Below are the code and all the weights of a small trained network. Each question names an input and a target symbol and asks about switching units off, where a switched-off unit gives its printed mean instead of its output.

import numpy as np


def w(rows, s, z=0):
    codes = np.array(rows[::2]) - 128.0
    scale = np.full(codes.shape[1], s)
    scale[-1] = z or s
    return codes * scale


def f(y):
    return y / 2 * (1 + np.tanh(0.7978845608 * (y + 0.044715 * y**3)))


def softmax(a):
    e = np.exp(a - a.max(-1, keepdims=True))
    return e / e.sum(-1, keepdims=True)


def log_softmax(a):
    a = a - a.max(-1, keepdims=True)
    return a - np.log(np.exp(a).sum(-1, keepdims=True))


def net(x, mask):
    ids = ['ΞΠαηθλστφψ'.index(c) for c in x.split()]
    T = len(ids)
    res = E[ids] + P[:T]
    u = 0
    for l in range(2):
        q, k, v = (res @ M[l].T for M in (Q, K, V))
        z = softmax(np.where(np.tri(T) > 0, q @ k.T / 3**0.5, -1e9)) @ v
        res = res + np.where(mask[u], z, O[l][:, -1]) @ O[l][:, :-1]
        u += 1
        y = f(res @ A[l][:, :-1].T + A[l][:, -1])
        res = res + np.where(mask[u : u + 8], y, B[l][:, -1]) @ B[l][:, :-1]
        u += 8
    return log_softmax(res[-1] @ U[:, :-1].T + U[:, -1])


Q, K, V, O, A, B = {}, {}, {}, {}, {}, {}
E = w([
[195,115,129,162,12,117,28,96,140],'Ξ',
[7,185,101,217,66,121,110,213,185],'Π',
[74,50,109,212,128,118,53,198,152],'α',
[149,48,99,132,254,190,132,112,119],'η',
[33,62,104,182,108,177,192,129,122],'θ',
[193,191,135,98,154,171,109,46,134],'λ',
[136,19,57,153,153,210,161,124,174],'σ',
[140,108,70,179,227,161,55,170,164],'τ',
[126,175,162,150,84,106,72,116,121],'φ',
[166,206,143,88,66,131,157,120,218],'ψ',
],0.016)
P = w([
[76,147,70,96,150,99,154,166,71],'0',
[189,121,190,146,167,157,185,188,131],'1',
[238,153,44,72,125,88,84,172,46],'2',
[84,101,160,62,146,190,116,104,122],'3',
[128,173,101,198,136,37,107,59,197],'4',
[154,116,202,100,147,221,127,155,154],'5',
[239,141,18,71,132,96,45,141,111],'6',
[233,132,208,180,169,174,193,219,143],'7',
[162,136,32,113,115,87,52,83,164],'8',
[60,87,169,32,140,219,87,99,130],'9',
[139,176,92,179,149,73,81,4,230],'10',
[148,124,190,116,156,191,143,182,145],'11',
[204,139,15,49,147,110,36,114,115],'12',
],0.015)
Q[0] = w([
[135,133,120,55,107,143,143,211,5],'L0H0',
[141,137,191,105,153,84,187,161,50],'L0H0',
[131,114,240,208,173,71,187,84,141],'L0H0',
],0.011)
K[0] = w([
[69,98,8,67,128,29,112,61,135],'L0H0',
[120,158,80,152,145,52,163,83,111],'L0H0',
[216,123,149,210,126,92,197,180,93],'L0H0',
],0.012)
V[0] = w([
[88,62,229,117,118,15,210,183,217],'L0H0',
[181,40,187,95,131,36,203,120,77],'L0H0',
[84,188,157,217,2,115,157,74,87],'L0H0',
],0.0052)
O[0] = w([
[126,108,127,7,123,156,86,186,139,102],'L0H0',
[72,147,80,119,111,167,109,108,45,50],'L0H0',
[78,73,139,129,166,55,174,87,157,1],'L0H0',
],0.012,0.0066)
A[0] = w([
[166,177,86,150,99,59,112,100,131,126],'L0N0',
[86,132,252,148,152,159,141,158,62,173],'L0N1',
[199,130,48,108,143,111,100,111,136,222],'L0N2',
[118,80,226,134,36,150,148,175,112,135],'L0N3',
[159,189,110,91,72,73,141,76,126,72],'L0N4',
[157,121,201,108,76,128,114,66,105,254],'L0N5',
[105,120,1,94,80,37,63,103,92,159],'L0N6',
[138,144,43,141,136,61,170,116,168,76],'L0N7',
],0.0098,0.0057)
B[0] = w([
[95,59,164,210,145,122,161,95,114,186],'L0N0',
[63,109,228,90,191,122,127,89,28,161],'L0N1',
[33,152,142,168,98,93,164,157,138,250],'L0N2',
[67,48,233,148,19,110,107,214,113,158],'L0N3',
[86,98,87,115,183,191,78,175,106,155],'L0N4',
[174,140,108,112,106,94,164,141,153,165],'L0N5',
[133,139,114,65,255,150,152,141,131,192],'L0N6',
[142,84,167,114,177,112,166,45,104,151],'L0N7',
],0.0094,0.014)
Q[1] = w([
[136,152,83,131,144,91,238,247,82],'L1H0',
[170,63,172,88,170,67,221,132,88],'L1H0',
[87,119,72,80,140,106,92,93,160],'L1H0',
],0.011)
K[1] = w([
[83,96,65,61,99,198,1,4,157],'L1H0',
[56,172,118,107,57,58,151,62,124],'L1H0',
[144,107,247,66,49,136,174,139,138],'L1H0',
],0.0083)
V[1] = w([
[67,86,107,126,123,174,153,99,80],'L1H0',
[177,123,162,137,165,44,1,153,75],'L1H0',
[187,14,65,157,120,144,124,171,141],'L1H0',
],0.0073)
O[1] = w([
[60,57,191,126,121,151,97,157,199,208],'L1H0',
[106,92,171,141,118,93,168,254,37,254],'L1H0',
[175,111,183,158,178,147,148,195,152,166],'L1H0',
],0.0098,0.002)
A[1] = w([
[83,108,117,184,32,104,69,166,138,77],'L1N0',
[57,75,86,177,169,83,112,81,129,32],'L1N1',
[151,35,78,130,225,196,162,118,65,86],'L1N2',
[144,130,195,101,131,113,87,174,87,187],'L1N3',
[69,148,82,205,195,211,117,120,128,107],'L1N4',
[169,212,102,177,67,83,146,164,192,144],'L1N5',
[51,156,36,132,160,73,57,139,86,102],'L1N6',
[123,129,129,100,135,2,208,117,138,1],'L1N7',
],0.0086,0.0055)
B[1] = w([
[187,115,140,157,212,131,190,191,131,188],'L1N0',
[120,123,148,38,105,154,96,81,184,193],'L1N1',
[129,180,210,158,132,92,143,158,113,188],'L1N2',
[81,156,58,104,121,131,69,6,175,219],'L1N3',
[205,141,155,113,82,98,89,153,88,248],'L1N4',
[120,47,87,36,121,48,163,103,78,164],'L1N5',
[97,112,105,151,89,181,208,87,119,186],'L1N6',
[103,136,97,170,136,201,16,150,23,150],'L1N7',
],0.011,0.015)
U = w([
[146,126,194,72,162,141,121,124,62,3],'Ξ',
[148,47,75,99,190,180,61,100,81,131],'Π',
[44,200,120,160,105,88,148,170,158,179],'α',
[137,111,146,141,34,248,154,157,95,138],'η',
[122,122,155,2,84,153,116,162,108,59],'θ',
[94,134,141,202,14,73,82,63,135,121],'λ',
[176,165,84,123,89,111,19,158,137,148],'σ',
[146,68,115,145,100,93,128,105,83,184],'τ',
[68,80,157,107,80,190,159,103,43,74],'φ',
[163,168,90,107,183,204,195,65,126,240],'ψ',
],0.0069,0.0053)

Each question gives the input, a string of symbols that net reads in full, and the target symbol t.
The units are the heads (3 rows each of Q, K, V and O) and the neurons (one row each of A and B). Each row of codes is followed by its name. A weight is (code - 128) times the scale printed after its matrix; where a second scale follows, it is the last column's (O, A, B and U).
mask holds one flag per unit, layer by layer, with each layer's heads first. A switched-off unit (its flag False) gives its mean, the last column of its rows in O or B, instead of its output. The means were averaged over made-up inputs and are rounded, as every weight is.
A unit's drop is (log p(t) with every unit on - log p(t) with that unit switched off) / (log p(t) with every unit on - log p(t) with every unit switched off).
The circuit of an input: a set's keep is (log p(t) with only the set's units on - log p(t) with every unit switched off) / (log p(t) with every unit on - log p(t) with every unit switched off). Starting from the 12 units with the biggest drops (on a tie, the unit counted first), units are removed one at a time, each time the one whose removal leaves the highest keep (on an exact tie, the one counted first), for as long as the keep stays at least 0.8.
circuit, biggest first: the units of the circuit, biggest drop first
most important unit: the unit with the biggest drop
k most important neurons: the k neurons with the biggest drops, biggest first
top k neurons in layer l: the k neurons of layer l with the biggest drops, biggest first
input α σ τ α τ φ λ σ σ φ, target λ: top 2 neurons in layer 0 -> L0N1, L0N2
input α σ φ θ τ Ξ τ η Π Π φ α λ, target Π: circuit, biggest first -> L0H0, L1N7, L0N7
input ψ θ θ σ η φ θ, target σ: most important neuron -> L1N4
input θ τ θ λ α α α ψ α τ, target σ: circuit, biggest first -> L0H0, L1N6, L1N4
input Π τ λ τ σ ψ, target θ: circuit, biggest first -> L1N5, L0N0, L0N5
input Ξ τ θ τ α α Ξ τ ψ, target α: circuit, biggest first -> L0N2, L1N4
input φ θ ψ ψ τ, target θ: top 3 neurons in layer 0 -> L0N3, L0N1, L0N5
input τ φ φ φ η φ, target λ: circuit, biggest first -> L1N3, L0N3
input Ξ τ α τ θ η α ψ α, target η: circuit, biggest first -> L1N6, L0H0, L1N3
input τ η θ η α, target η: circuit, biggest first -> L0H0, L1N6, L1N3
input σ Ξ σ τ θ, target Ξ: 2 most important neurons -> L0N2, L1N2
input θ τ Π λ φ ψ α α Ξ, target ψ: circuit, biggest first -> L0N6, L1H0
input ψ φ φ λ τ, target φ: 3 most important neurons -> L1N6, L0N1, L1N7
input τ ψ τ φ θ η τ, target φ: circuit, biggest first -> L1N6, L0N6, L1H0, L0N2
input τ Ξ Ξ Π τ, target Ξ: 2 most important neurons -> L0N7, L1N2
input α θ φ α λ α τ, target α: circuit, biggest first -> L0N2
input τ Ξ φ τ τ θ α τ η η Ξ λ Ξ, target η: top 3 neurons in layer 0 -> L0N2, L0N4, L0N6
input α Ξ σ τ τ λ ψ ψ, target θ: circuit, biggest first -> L0N0, L0H0
input ψ ψ ψ, target ψ: top 2 neurons in layer 1 -> L1N6, L1N5
input α λ α η Π α τ α τ, target α: most important unit -> L1H0
input τ τ θ η η, target τ: 3 most important neurons -> L0N6, L1N5, L0N1
input σ Ξ τ η, target Ξ: 3 most important neurons -> L1N2, L0N1, L0N3
input ψ α η τ Π φ τ, target τ: top 3 neurons in layer 0 -> L0N2, L0N1, L0N4
input α τ λ α λ τ λ η φ, target τ: 4 most important neurons -> L1N5, L0N5, L0N1, L0N2
input ψ Π ψ φ Ξ Π φ Π α τ α θ α, target τ: 2 most important neurons -> L1N5, L0N2
input φ σ Π, target φ: 2 most important neurons -> L1N6, L1N7
input θ τ η, target θ: most important unit -> L1H0
input Ξ η φ, target Ξ: top 2 neurons in layer 1 -> L1N2, L1N3
input α ψ η τ τ φ τ τ φ θ ψ τ τ, target θ: 4 most important neurons -> L1N1, L0N6, L0N2, L1N4
input τ α σ τ Π σ Π, target τ: 2 most important neurons -> L1N5, L0N1
